Below are the code and all the weights of a small trained network. Each question names an input and a class and asks about switching units off, where a switched-off unit gives its printed mean instead of its output.

import numpy as np


def w(rows, s, z=0):
    codes = np.array(rows[::2]) - 128.0
    scale = np.full(codes.shape[1], s)
    scale[-1] = z or s
    return codes * scale


def f(y):
    return y / 2 * (1 + np.tanh(0.7978845608 * (y + 0.044715 * y**3)))


def log_softmax(a):
    a = a - a.max(-1, keepdims=True)
    return a - np.log(np.exp(a).sum(-1, keepdims=True))


def net(x, mask):
    res = np.array(x, float).reshape(1, 7) / 4 @ E
    y = f(res @ A[0][:, :-1].T + A[0][:, -1])
    res = res + np.where(mask, y, B[0][:, -1]) @ B[0][:, :-1]
    return log_softmax(res[-1] @ U[:, :-1].T + U[:, -1])


A, B = {}, {}
E = w([
[132,123,133],'x0',
[140,121,130],'x1',
[212,160,79],'x2',
[85,65,198],'x3',
[141,237,255],'x4',
[121,133,124],'x5',
[121,132,124],'x6',
],0.0077)
A[0] = w([
[191,101,122,159],'neuron 1',
[113,191,105,194],'neuron 2',
[113,131,88,254],'neuron 3',
[118,156,182,68],'neuron 4',
[79,64,160,153],'neuron 5',
[114,155,182,104],'neuron 6',
[143,247,232,191],'neuron 7',
[194,149,77,96],'neuron 8',
[147,134,122,123],'neuron 9',
[192,191,108,66],'neuron 10',
[146,144,122,83],'neuron 11',
],0.016,0.0078)
B[0] = w([
[167,140,96,150],'neuron 1',
[178,105,131,165],'neuron 2',
[206,85,55,183],'neuron 3',
[53,129,118,153],'neuron 4',
[103,70,101,176],'neuron 5',
[69,124,134,161],'neuron 6',
[87,173,253,255],'neuron 7',
[145,189,139,160],'neuron 8',
[127,145,128,130],'neuron 9',
[111,191,144,157],'neuron 10',
[102,149,140,125],'neuron 11',
],0.029,0.016)
U = w([
[158,70,35,254],'0',
[126,92,169,177],'1',
[171,136,32,38],'2',
[106,186,115,46],'3',
[115,6,81,73],'4',
[55,78,130,54],'5',
],0.011,0.0084)

Each question gives the input, the list of numbers given to net, and the class t.
The units are the neurons (one row each of A and B). Each row of codes is followed by its name. A weight is (code - 128) times the scale printed after its matrix; where a second scale follows, it is the last column's (A, B and U).
mask holds one flag per neuron, in row order. A switched-off neuron (its flag False) gives its mean, the last column of its row in B, instead of its output. The means were averaged over made-up inputs and are rounded, as every weight is.
A unit's drop is (log p(t) with every unit on - log p(t) with that unit switched off) / (log p(t) with every unit on - log p(t) with every unit switched off).
The circuit of an input: a set's keep is (log p(t) with only the set's units on - log p(t) with every unit switched off) / (log p(t) with every unit on - log p(t) with every unit switched off). Starting from all 11 units, units are removed one at a time, each time the one whose removal leaves the highest keep (on an exact tie, the one counted first), for as long as the keep stays at least 0.8.
circuit, biggest first: the units of the circuit, biggest drop first
top k neurons: the k neurons with the biggest drops, biggest first
drop when u is switched off: that unit's drop, to one decimal
input [0,-5,7,-1,1,3,7], class 3: circuit, biggest first	(neuron 10)
input [-5,8,2,-6,-5,8,4], class 2: top 2 neurons	(neuron 8; neuron 5)
input [0,5,-1,7,-1,8,-2], class 4: top 2 neurons	(neuron 7; neuron 5)
input [7,4,1,-7,-5,6,-5], class 2: top 2 neurons	(neuron 8; neuron 5)
input [-6,4,6,-1,5,7,0], class 3: top 3 neurons	(neuron 10; neuron 5; neuron 8)
input [-4,-4,-7,4,7,7,-1], class 5: top 2 neurons	(neuron 4; neuron 6)
input [8,1,-5,1,6,3,0], class 5: top 2 neurons	(neuron 4; neuron 6)
input [0,7,-7,7,1,-1,-2], class 5: top 2 neurons	(neuron 3; neuron 2)
input [-5,-1,7,-4,-5,4,5], class 2: top 2 neurons	(neuron 8; neuron 7)
input [-4,5,-2,0,-3,4,8], class 0: drop when neuron 6 is switched off	0.0
input [0,-3,7,-4,-7,-2,-2], class 2: drop when neuron 8 is switched off	0.2
input [-2,-7,8,-1,-1,1,1], class 2: drop when neuron 7 is switched off	0.6
